Look-ups in named tables: a row name and a column name give one cell, copied from the table.

Table Pupupeb
,Modivog,Patekas,Ruzoli,Guvol,Zivovu,Puvavo
Zoma,-1.63,5.18,0.32,-5.15,-3.93,6.11
Pur,-0.20,4.66,-0.50,-6.37,-2.46,5.44
Goron,2.49,-0.04,-2.36,-4.04,-0.68,5.78
Tal,2.61,-7.30,-3.28,-2.96,2.18,1.49
Nor,3.42,3.89,-2.42,-6.35,-0.79,6.97
Zube,-0.91,-5.33,-1.33,-4.14,0.71,-0.28
Tisaf,0.35,-5.50,-2.04,-5.76,2.24,-1.21
Sugo,-0.40,-8.65,-1.99,-4.19,2.49,-2.52
Sizuki,1.58,-4.24,-2.45,-4.45,1.24,1.70
Zokavoz,-4.91,2.63,1.79,-1.92,-5.88,5.47
Fafisop,-5.78,1.33,1.96,-4.03,-4.28,1.95
Fer,2.51,-1.44,-2.56,-4.73,0.42,4.03
Logede,-1.87,3.37,0.31,-2.47,-4.80,7.27

Pur, Puvavo => 5.44
Logede, Ruzoli => 0.31
Zoma, Zivovu => -3.93
Zoma, Guvol => -5.15
Tisaf, Guvol => -5.76
Zokavoz, Ruzoli => 1.79
Tisaf, Ruzoli => -2.04
Nor, Patekas => 3.89
Goron, Zivovu => -0.68
Tal, Puvavo => 1.49
Sugo, Patekas => -8.65

Table Bomeg
	Pil	Gug	Rozo	Lasapef	Molip	Zepi
Pefo	128	117	33	64	62	39
Sof	135	202	98	168	24	158
Kaposid	126	96	22	41	71	16

Kaposid, Molip => 71
Sof, Pil => 135
Kaposid, Lasapef => 41
Pefo, Lasapef => 64
Kaposid, Pil => 126
Kaposid, Rozo => 22

Table Nifodet
|  | Toluz | Ras | Palu | Nep | Kitab | Dez | Nedam | Paga | Lom |
|---|---|---|---|---|---|---|---|---|---|
| Lon | -21 | 0 | -9 | -58 | -10 | -40 | 9 | -17 | -29 |
| Goses | -12 | 66 | -29 | 11 | -1 | -31 | 9 | -45 | -42 |
| Vuveza | -7 | 46 | -50 | -12 | 2 | -17 | 33 | -35 | -23 |
| Zusat | -15 | 35 | 19 | -13 | -3 | -72 | -19 | -51 | -76 |
| Kibabu | -17 | 25 | 28 | -7 | -2 | -70 | -24 | -47 | -77 |
| Ruf | -5 | 66 | -31 | 10 | -3 | -27 | 23 | -43 | -37 |
| Nuda | -39 | 11 | 19 | -68 | -16 | -74 | -11 | -31 | -65 |
| Fizofoz | -6 | -4 | -29 | -39 | 0 | -22 | 14 | -12 | -19 |

Ras of Nuda is 11
Ras of Ruf is 66
Kitab of Lon is -10
Dez of Nuda is -74
Kitab of Goses is -1
Toluz of Lon is -21
Ras of Lon is 0
Toluz of Nuda is -39
Nep of Lon is -58
Ras of Fizofoz is -4
Palu of Lon is -9
Toluz of Fizofoz is -6
Lom of Ruf is -37
Kitab of Nuda is -16
Nep of Goses is 11
Paga of Fizofoz is -12
Paga of Kibabu is -47
Lom of Kibabu is -77
Which row has the largest Lom? Fizofoz

Fiv
cols = Pazo, Tus, Gem, Rulilip
Zome: [65, 42, 78, 40]
Domop: [99, 201, 103, 58]
Mudupe: [82, 74, 179, 128]
Zulad: [82, 11, 78, 58]
Vokisab: [82, 137, 179, 110]

Mudupe, Tus: 74
Domop, Pazo: 99
Vokisab, Gem: 179
Zome, Pazo: 65
Zome, Tus: 42
Vokisab, Rulilip: 110
Domop, Rulilip: 58
Zulad, Pazo: 82
Zome, Gem: 78
Mudupe, Rulilip: 128
Mudupe, Pazo: 82
Mudupe, Gem: 179
Zulad, Tus: 11
Vokisab, Tus: 137

Table Dakif
          Kub   Kegi  Sezor  Vilinu  Vikika   Gete  Rokob
Sugov   50331  61437  73375   72524   53656  60653  52132
Rem     17819  46126  30280   30903   43059   7427  63025
Reb     43292  29080  54563   16464   33016  71504  27597
Teg     30636  33670  23490   27239   40595  60181  30986
Vedubi  79239  59283  26757   54608   72415  43596  38901
Fetile  75413  79231  35716   47896   50086  66608  38406
Rezof   43345  39464  90343   48112   57141  64941  35048

Vedubi, Gete => 43596
Teg, Sezor => 23490
Teg, Gete => 60181
Rem, Vikika => 43059
Reb, Gete => 71504
Reb, Vilinu => 16464
Rezof, Kub => 43345
Fetile, Gete => 66608
Reb, Rokob => 27597
Sugov, Rokob => 52132
Sugov, Gete => 60653
Teg, Rokob => 30986
Sugov, Sezor => 73375
Rezof, Vikika => 57141
Fetile, Rokob => 38406
Rem, Kegi => 46126
Teg, Vilinu => 27239
Teg, Vikika => 40595
Sugov, Kegi => 61437
Rezof, Vilinu => 48112

Table Rurir
,Mim,Gavorun,Kof,Mulepul,Fet,Depif,Fodek,Rusag
Topo,-56,-50,-44,19,38,-35,35,6
Gere,10,-61,25,33,-11,-37,2,15
Gerasik,15,16,-10,17,-65,-13,45,-65
Dakegak,15,-2,41,40,-8,-91,-55,-22
Viso,-57,3,-60,-54,48,29,-61,64
Pemepu,5,18,44,-42,-18,-46,-35,-41
Sis,-14,-42,12,-16,-47,-28,-58,48
Reguzo,-44,-48,-46,44,61,-37,22,11
Mogubos,-2,-71,6,2,-42,-34,-48,48
Dor,-40,31,-37,-43,16,-5,-31,-33

Kof of Gerasik: -10
Fodek of Dakegak: -55
Fodek of Topo: 35
Rusag of Gerasik: -65
Rusag of Topo: 6
Gavorun of Pemepu: 18
Mim of Gerasik: 15
Fet of Dor: 16
Depif of Dakegak: -91
Depif of Reguzo: -37
Fet of Reguzo: 61
Rusag of Sis: 48
Depif of Dor: -5
Gavorun of Gerasik: 16
Kof of Pemepu: 44
Mulepul of Gere: 33
Mulepul of Viso: -54

Fuf =
cols = Gur, Tumo, Vazive, Lutil, Ledetam, Gosav, Tus
Nipaba: [56, 93, 251, 196, 128, 120, 79]
Feg: [253, 237, 134, 154, 140, 208, 94]
Ludozo: [93, 179, 170, 253, 230, 98, 169]

What is the Tumo of Ludozo in Fuf? 179
What is the Vazive of Ludozo in Fuf? 170
What is the Ledetam of Feg in Fuf? 140
What is the Lutil of Feg in Fuf? 154
What is the Tus of Feg in Fuf? 94
What is the Tus of Ludozo in Fuf? 169

Godinur.csv
,Zur,Nitolu,Navar,Latini,Bebi
Lim,-0.239,0.322,0.397,0.739,0.184
Bep,-0.174,0.545,0.457,-0.076,0.352
Benasu,0.274,0.247,-0.236,0.108,0.117
Tukeda,0.264,0.321,0.312,0.092,0.583
Kif,0.395,0.469,0.389,-0.910,0.636
Vipiv,0.389,0.218,0.326,-0.753,-0.030

What is the Navar of Lim in Godinur?
0.397
What is the Bebi of Benasu in Godinur?
0.117
What is the Navar of Tukeda in Godinur?
0.312
What is the Nitolu of Kif in Godinur?
0.469
What is the Bebi of Tukeda in Godinur?
0.583
What is the Zur of Bep in Godinur?
-0.174

Fupib =
         Bunite  Vapuser
Sizem        71      178
Tir          48      108
Rebebu      145      242
Kelovi      190      122
Felos       148       78
Zorubut      45      135
Toli        147       37
Nalid       225      191
Kat         143       97
Nugomig      50      106
Foza        213      138
Fadibil      40      105
Dun         153      134

What is the Bunite of Rebebu in Fupib? 145
What is the Vapuser of Kelovi in Fupib? 122
What is the Bunite of Nalid in Fupib? 225
What is the Vapuser of Sizem in Fupib? 178
What is the Bunite of Tir in Fupib? 48
What is the Bunite of Dun in Fupib? 153
What is the Bunite of Fadibil in Fupib? 40
What is the Vapuser of Nalid in Fupib? 191
What is the Bunite of Zorubut in Fupib? 45

Fud =
         Novebag  Vig  Pinipo  Fuza  Fefa
Vub          445  461     797   553   325
Vut          747  613     388   516   669
Firu         526  458     711   539   417
Zikil        696  595     437   543   669
Bar          750  660     406   503   690
Kanuf        403  238     743   686   326
Vikim        480  476     779   555   320
Zeguz        798  789     334   365   748
Nev          506  449     698   552   399
Nitofel      769  655     358   437   697
Mezanob      503  449     707   541   427
Garovos      363  380     752   685   348
Dipipuz      565  430     714   540   422
Verola       694  538     430   532   645

Pinipo of Zikil: 437
Fefa of Mezanob: 427
Vig of Verola: 538
Vig of Firu: 458
Novebag of Firu: 526
Vig of Nitofel: 655
Fefa of Nev: 399
Novebag of Kanuf: 403
Fefa of Vut: 669
Novebag of Garovos: 363
Novebag of Nitofel: 769
Pinipo of Garovos: 752
Vig of Nev: 449
Fefa of Zikil: 669
Vig of Vub: 461
Row with the largest Novebag: Zeguz

Table Guliton
|  | Zelenu | Bukif | Fesav | Romaso | Pil | Sabef | Vonup |
|---|---|---|---|---|---|---|---|
| Vudusos | 16 | 70 | 62 | 22 | 52 | 82 | 95 |
| Vasafe | 81 | 23 | 27 | 82 | 67 | 25 | 32 |
| Feded | 35 | 73 | 75 | 33 | 41 | 71 | 60 |
| Sif | 53 | 61 | 66 | 49 | 44 | 55 | 41 |
| Nolo | 81 | 24 | 30 | 81 | 67 | 26 | 32 |
| Dun | 75 | 28 | 27 | 76 | 65 | 29 | 40 |
| Rori | 30 | 76 | 77 | 29 | 40 | 75 | 65 |
| Kerer | 15 | 73 | 62 | 20 | 51 | 84 | 96 |

Sif, Vonup => 41
Feded, Vonup => 60
Vudusos, Romaso => 22
Sif, Romaso => 49
Rori, Sabef => 75
Rori, Vonup => 65
Dun, Zelenu => 75
Dun, Romaso => 76
Rori, Zelenu => 30
Vasafe, Fesav => 27
Vudusos, Fesav => 62
Feded, Pil => 41
Kerer, Bukif => 73
Vasafe, Bukif => 23
Sif, Zelenu => 53
Vasafe, Vonup => 32
Nolo, Bukif => 24

